How the objects are linked:
a: Z471->Z379, Z528->Z927, Z657->Z970, Z166->Z341, Z379->Z303, Z421->Z861, Z778->Z748, Z407->Z471, Z303->Z605, Z927->Z421, Z152->Z924, Z861->Z779, Z648->Z77, Z607->Z648, Z998->Z528, Z980->Z355, Z924->Z320, Z844->Z712, Z207->Z884, Z779->Z559, Z355->Z207, Z559->Z778, Z748->Z894, Z928->Z621, Z383->Z928, Z341->Z844, Z77->Z996, Z320->Z383, Z710->Z274, Z214->Z657, Z643->Z607, Z996->Z407, Z621->Z998, Z712->Z214, Z894->Z980, Z134->Z710, Z970->Z643, Z605->Z134, Z274->Z166, Z884->Z152
p: Z471->Z152, Z528->Z970, Z657->Z927, Z166->Z778, Z379->Z884, Z421->Z214, Z778->Z166, Z407->Z924, Z303->Z207, Z927->Z657, Z152->Z471, Z861->Z712, Z648->Z928, Z607->Z621, Z998->Z643, Z980->Z134, Z924->Z407, Z844->Z779, Z207->Z303, Z779->Z844, Z355->Z605, Z559->Z341, Z748->Z274, Z928->Z648, Z383->Z77, Z341->Z559, Z77->Z383, Z320->Z996, Z710->Z894, Z214->Z421, Z643->Z998, Z996->Z320, Z621->Z607, Z712->Z861, Z894->Z710, Z134->Z980, Z970->Z528, Z605->Z355, Z274->Z748, Z884->Z379

The rows follow the links: the fewer symbols apart two objects are, the more alike their rows tend to be.

Each row is also shifted at random along 5 hidden directions that mean nothing.

Some objects, each with a row of numbers:
Z528: [237, 247, 6, 24, 391, -160, 229, 236, -89, -185, 276, 106, 302, -62, 92, 317, -151, -164, 31, -123, -85, 160, 262, -263]
Z970: [-487, -22, 104, -260, 29, 223, -319, -28, 149, 251, -280, -101, -400, -254, 46, -165, 102, -336, -163, -106, -213, 156, 19, 10]
Z471: [-59, 184, -86, -146, 118, 296, 194, 109, -151, 319, 98, 396, 414, -182, -478, -242, 66, 250, 457, 123, 129, 110, 22, 5]
Z605: [629, 105, -77, 204, 239, 20, 170, -83, 140, -287, -137, 81, 215, 92, 217, 134, 136, 392, -510, -264, 264, -139, 46, -143]
Z383: [-394, -408, 85, -212, -287, 29, 467, 220, -360, -14, 430, 133, 57, 274, 156, -22, 64, -404, 383, -52, 416, -2, -266, 113]
Z207: [-127, -221, -194, 9, -62, 99, -205, -291, -210, 276, -108, -50, -192, -13, -529, -474, -164, 206, 369, -54, 110, 2, -355, 391]
Z996: [-32, 17, 41, -337, -77, 235, 195, 357, -167, -79, -35, 222, 193, -18, 389, -269, -53, -100, 143, -137, 454, -10, -191, -76]
Z778: [-51, 291, -77, 148, -21, 115, -399, -207, 338, 97, -293, 15, -45, -172, -389, -172, 100, 350, -123, 321, -665, 6, 305, -41]
Z303: [628, 313, -19, 74, 449, -106, 144, -96, 43, 173, -190, 215, 251, -218, -216, 445, 261, 472, -235, 21, -89, 0, 164, -217]
Z861: [3, 430, 62, 110, 242, -100, -139, -23, 240, 112, 28, 94, 168, -350, -388, 292, 261, 54, -103, 426, -908, 148, 607, -313]
Z166: [-156, -137, -201, 318, -59, 296, -81, -346, 354, 53, -5, -54, -57, 53, -518, -325, 38, 241, -252, -216, -16, -14, 197, 326]
Z379: [-81, 152, -121, -25, 202, 513, 183, -83, 71, 382, -61, 355, 350, -262, -663, -329, 319, 424, 160, 94, 19, 113, 170, 28]
Z320: [-13, -186, 154, -165, -141, -231, 270, 129, -95, 410, 148, -107, -175, -26, 537, 641, 28, -133, -119, -80, 1106, -34, -392, 73]
Z407: [-73, 216, 30, -247, 221, 267, 143, 82, -208, 377, -66, 351, 291, -295, -381, -182, 86, 143, 401, 91, -75, 200, -21, -115]
Z341: [-520, -186, -39, 260, -331, -40, -93, -331, 217, 90, 166, -78, -223, 135, -542, 28, 303, 22, -9, 378, -573, -88, 317, 246]

The symbols that take the first to the second take the third to the fourth. What is the fourth?
Answers are names.
[-79, 303, -81, 209, 32, 135, -163, 24, 259, 39, 78, 11, 224, -188, -473, -180, -107, 162, 155, 265, -564, 86, 440, -132]
: [272, 54, 19, 261, -66, -224, 170, -169, 137, 114, 89, 74, 136, 50, -172, 536, 357, 338, -160, 389, -119, -159, 188, -79]
:: [-376, 21, 30, -116, 34, -31, -362, -103, 124, 405, -157, -224, -391, -299, -121, 80, -38, -248, -69, 31, -214, 189, 61, 37]
: Z383

[-540, -77, 101, 66, -368, -260, -237, -30, 227, 541, 206, -329, -439, -181, -6, 422, -9, -266, 110, 396, 0, 63, 62, 143]
: [-277, -31, 45, -219, 380, 410, 213, 28, -74, -119, -22, 279, 123, -109, -163, -345, 201, -315, -160, -407, -253, 247, 227, -133]
:: [-505, -125, 134, -268, -401, 140, -62, 217, -35, 129, 107, -94, -217, 12, 380, -154, -88, -402, 159, 62, 287, 32, -185, 31]
: Z320

[-206, 109, 58, 42, -45, -340, 423, 319, -119, 498, 750, 38, 328, -145, -189, 670, -186, -199, 633, 382, 422, 165, 169, -54]
: [237, 345, -172, 342, -33, 11, -234, 33, 298, 73, 8, -128, 192, -181, -260, -108, -317, 324, 94, 52, 45, 31, 245, 12]
:: [-319, 34, 259, -381, -311, -103, 58, 346, -50, 259, 42, 31, -145, -111, 496, 358, 127, -284, 127, 352, 215, 40, -88, -167]
: Z303

[-763, -167, 157, -243, -282, 299, 330, 129, 260, 636, 219, 191, -148, -193, 70, 242, 473, -236, -137, 185, 563, 87, 157, 56]
: [-621, -441, 135, -342, -188, 196, 145, -172, -217, 120, -110, 207, -327, 178, -142, -202, 605, -244, 39, 151, -321, -11, -172, 145]
:: [-195, -13, 60, 122, 52, -360, -335, -206, 72, 185, -53, -275, -414, -114, -216, 463, 87, -200, -90, 279, -674, 68, 159, -7]
: Z166

[-85, -122, -160, 446, -374, -120, -86, -138, 517, 361, 265, -325, -245, -14, 15, 357, -190, 259, -231, 26, 866, -127, 38, 326]
: [195, -100, -169, 48, 38, -40, -255, -273, -216, -97, -243, -148, -135, 77, -192, -360, -238, 180, 198, -177, -26, -59, -401, 264]
:: [203, -13, 3, 89, -206, 37, -324, -220, 286, 73, -424, -213, -350, -1, 280, -8, 48, 328, -452, -21, 262, -187, -228, 121]
: Z844

[450, 265, 25, 268, 330, -473, 5, -316, 165, 256, -62, -78, -20, -178, -282, 888, 331, 414, -324, 366, -362, -43, 305, -169]
: [463, 10, 61, -76, 506, -631, -91, -225, -421, 481, -217, -166, -250, -276, -45, 827, 24, 78, 106, 72, -6, 113, -362, -11]
:: [22, 247, 32, 149, -12, 37, 65, 211, 282, 12, 236, 17, 233, -126, 73, 163, -126, -25, -57, 70, 131, 101, 368, -176]
: Z648

[470, 146, 23, -54, 254, -126, 275, 71, -329, -308, 1, 290, 392, 116, -55, 79, 194, 158, 138, 131, -314, -68, -1, -238]
: [364, 130, 104, 19, 164, -116, 176, 297, 35, -792, 81, 73, 253, 201, 639, 126, -22, -295, -380, -265, -270, -38, 309, -423]
:: [-287, -119, -167, 288, -55, 417, -44, -440, 399, 81, -156, 94, -69, 9, -756, -419, 334, 290, -278, -35, -350, -19, 281, 225]
: Z383

[-77, 2, 4, -50, 119, 183, 309, 279, 0, -87, 305, 129, 275, 39, 60, -82, -132, -235, 57, -285, 329, 133, 161, -136]
: [-245, 260, 130, -356, 347, 167, -275, -42, 98, 576, -422, 5, -261, -573, -18, 145, 140, -129, -178, -62, -131, 287, 87, -130]
:: [-451, -315, -95, -40, -305, 342, -61, -204, -21, 532, -16, -38, -189, -26, -370, -477, -84, 144, 307, -134, 664, 9, -414, 493]
: Z303

[202, 257, -146, 271, -125, -94, -328, -140, 113, 164, -101, -220, 12, -131, -287, -69, -308, 373, 178, 204, -28, -46, -41, 141]
: [-97, -346, -227, 343, -316, 175, -125, -94, 134, -368, 185, -313, -126, 356, 5, -586, -569, -62, -91, -526, 559, -90, -140, 394]
:: [-409, 115, 342, -456, -268, 104, 78, 328, 170, 451, -113, 158, -219, -276, 451, 376, 406, -196, -108, 398, 237, -1, 19, -238]
: Z998

